Small tables with named rows and columns. After each table, cells are looked up by row and column.

dugupek =
,tad,begizo,bepo,bapi,bod,gufo,moge,zifem,rop
zudozu,7594,7126,2980,5860,4145,8854,6854,5695,4390
lut,5904,7126,6779,5226,4873,8434,7892,4707,2009
goz,5454,6649,6727,6476,4627,8854,8409,5453,389
nuli,6334,4765,6795,5891,5725,5447,6540,4277,1331
niro,7594,6065,2056,6182,4748,4987,6721,5695,5897
foveti,5440,4592,3374,6173,6042,4295,6044,3972,5897
gim,5468,5672,3753,6476,5178,6954,6739,5442,3407
vuzaki,3494,2265,6795,6434,6042,1974,8409,2705,3347

foveti, rop => 5897
lut, moge => 7892
lut, tad => 5904
nuli, bapi => 5891
goz, rop => 389
niro, zifem => 5695
gim, gufo => 6954
goz, zifem => 5453
lut, zifem => 4707
lut, bepo => 6779
foveti, moge => 6044

kug =
,ferod,dig,reze
dutaza,209,118,118
tis,172,98,72
mami,195,108,76
bebosas,116,75,130
fef,136,99,112
lagoz,104,93,140
zibize,111,38,128
furol,108,82,129
dubuz,146,67,99
sodipat,49,71,136
lide,63,87,133
losara,68,57,151
rof,77,108,138
gezof,128,77,178

bebosas, reze => 130
fef, ferod => 136
losara, ferod => 68
bebosas, ferod => 116
gezof, reze => 178
lagoz, ferod => 104
dutaza, reze => 118
rof, ferod => 77
lide, dig => 87
lagoz, reze => 140
fef, reze => 112
furol, dig => 82
dubuz, ferod => 146
sodipat, ferod => 49
mami, dig => 108
Which row has the largest ferod? dutaza

rami:
         kun  pem  nepad  vofir  kipepot
gena      57   28     33     51       40
sigosok   37   38     43     49       46
bis       59   57     47     32       41
tes       53   12     45     43       45
foleba    59   12     44     44       45
vub       81   44     55     36       48
baki      29   73     47     26       39

What is the nepad of sigosok in rami? 43
What is the nepad of bis in rami? 47
What is the pem of foleba in rami? 12
What is the kipepot of baki in rami? 39
What is the vofir of baki in rami? 26
What is the vofir of vub in rami? 36
What is the vofir of foleba in rami? 44
What is the pem of gena in rami? 28
What is the kipepot of foleba in rami? 45
What is the nepad of baki in rami? 47
What is the pem of vub in rami? 44
What is the kipepot of vub in rami? 48

Table zil
|  | megos | zev | kuze | budaza | fipabe | lonop |
|---|---|---|---|---|---|---|
| dumikor | -22 | -37 | -44 | -11 | -54 | -45 |
| pupo | 4 | -34 | -31 | 50 | -95 | -38 |
| pege | -33 | -52 | -38 | -66 | -31 | -42 |
| vum | 37 | -23 | -21 | 54 | -64 | -71 |
| pelo | -40 | -29 | -6 | -28 | -51 | -36 |
| sinufak | -47 | -38 | -24 | -15 | -47 | -33 |

fipabe of vum: -64
lonop of pege: -42
zev of vum: -23
kuze of pupo: -31
fipabe of pelo: -51
fipabe of dumikor: -54
kuze of vum: -21
lonop of sinufak: -33
kuze of dumikor: -44
budaza of vum: 54
kuze of pege: -38
kuze of pelo: -6
megos of pege: -33
zev of pelo: -29
budaza of pupo: 50
megos of dumikor: -22
fipabe of sinufak: -47
budaza of pelo: -28
fipabe of pege: -31
kuze of sinufak: -24
Which row has the largest megos? vum

vugede:
           feto     lup    fik  mikedi    sok   butar    bel
tipin    -44940  -21351  56112   39097  60630   21152  55012
vapozi     2090   -6402  77656  -25183  -1378  -72153  -4195
katored  -39232   79904  78063  -16425  43914   -8842   2376

tipin, lup -> -21351
tipin, butar -> 21152
tipin, bel -> 55012
tipin, mikedi -> 39097
tipin, sok -> 60630
katored, sok -> 43914
tipin, fik -> 56112
vapozi, sok -> -1378
tipin, feto -> -44940
vapozi, fik -> 77656
katored, mikedi -> -16425
vapozi, bel -> -4195
katored, feto -> -39232
katored, fik -> 78063

bem =
|  | pepu | tigefab | rafedeg | mezurad | kel | lomil | voka | batub |
|---|---|---|---|---|---|---|---|---|
| zonuk | 7.2 | 5.6 | 6.4 | 7.2 | 5.3 | 4.7 | 6.7 | 4.5 |
| zab | 4.5 | 4.5 | 4.6 | 4.1 | 5.9 | 7.2 | 3.7 | 6.7 |
| riz | 3.9 | 5.7 | 4.6 | 3.9 | 5.8 | 6.6 | 4.3 | 6.9 |
| lunop | 6.9 | 6.0 | 5.6 | 6.6 | 4.4 | 5.5 | 5.1 | 7.3 |
| foriris | 4.3 | 2.1 | 6.9 | 8.5 | 3.0 | 5.2 | 5.8 | 4.7 |
| fulus | 5.7 | 7.8 | 4.6 | 4.6 | 5.4 | 6.6 | 6.2 | 6.4 |
| novo | 5.7 | 8.2 | 4.6 | 4.4 | 5.5 | 6.7 | 6.3 | 6.3 |
| mazag | 5.5 | 5.4 | 5.7 | 5.6 | 5.5 | 5.7 | 5.7 | 5.6 |
| kaz | 5.6 | 5.6 | 5.5 | 5.5 | 5.7 | 5.6 | 5.5 | 5.6 |
| gub | 5.5 | 5.5 | 5.6 | 5.5 | 5.7 | 5.5 | 5.4 | 5.5 |

fulus, mezurad => 4.6
novo, mezurad => 4.4
foriris, mezurad => 8.5
zab, voka => 3.7
zonuk, tigefab => 5.6
zonuk, voka => 6.7
novo, kel => 5.5
lunop, rafedeg => 5.6
lunop, batub => 7.3
zab, kel => 5.9
gub, tigefab => 5.5
kaz, lomil => 5.6

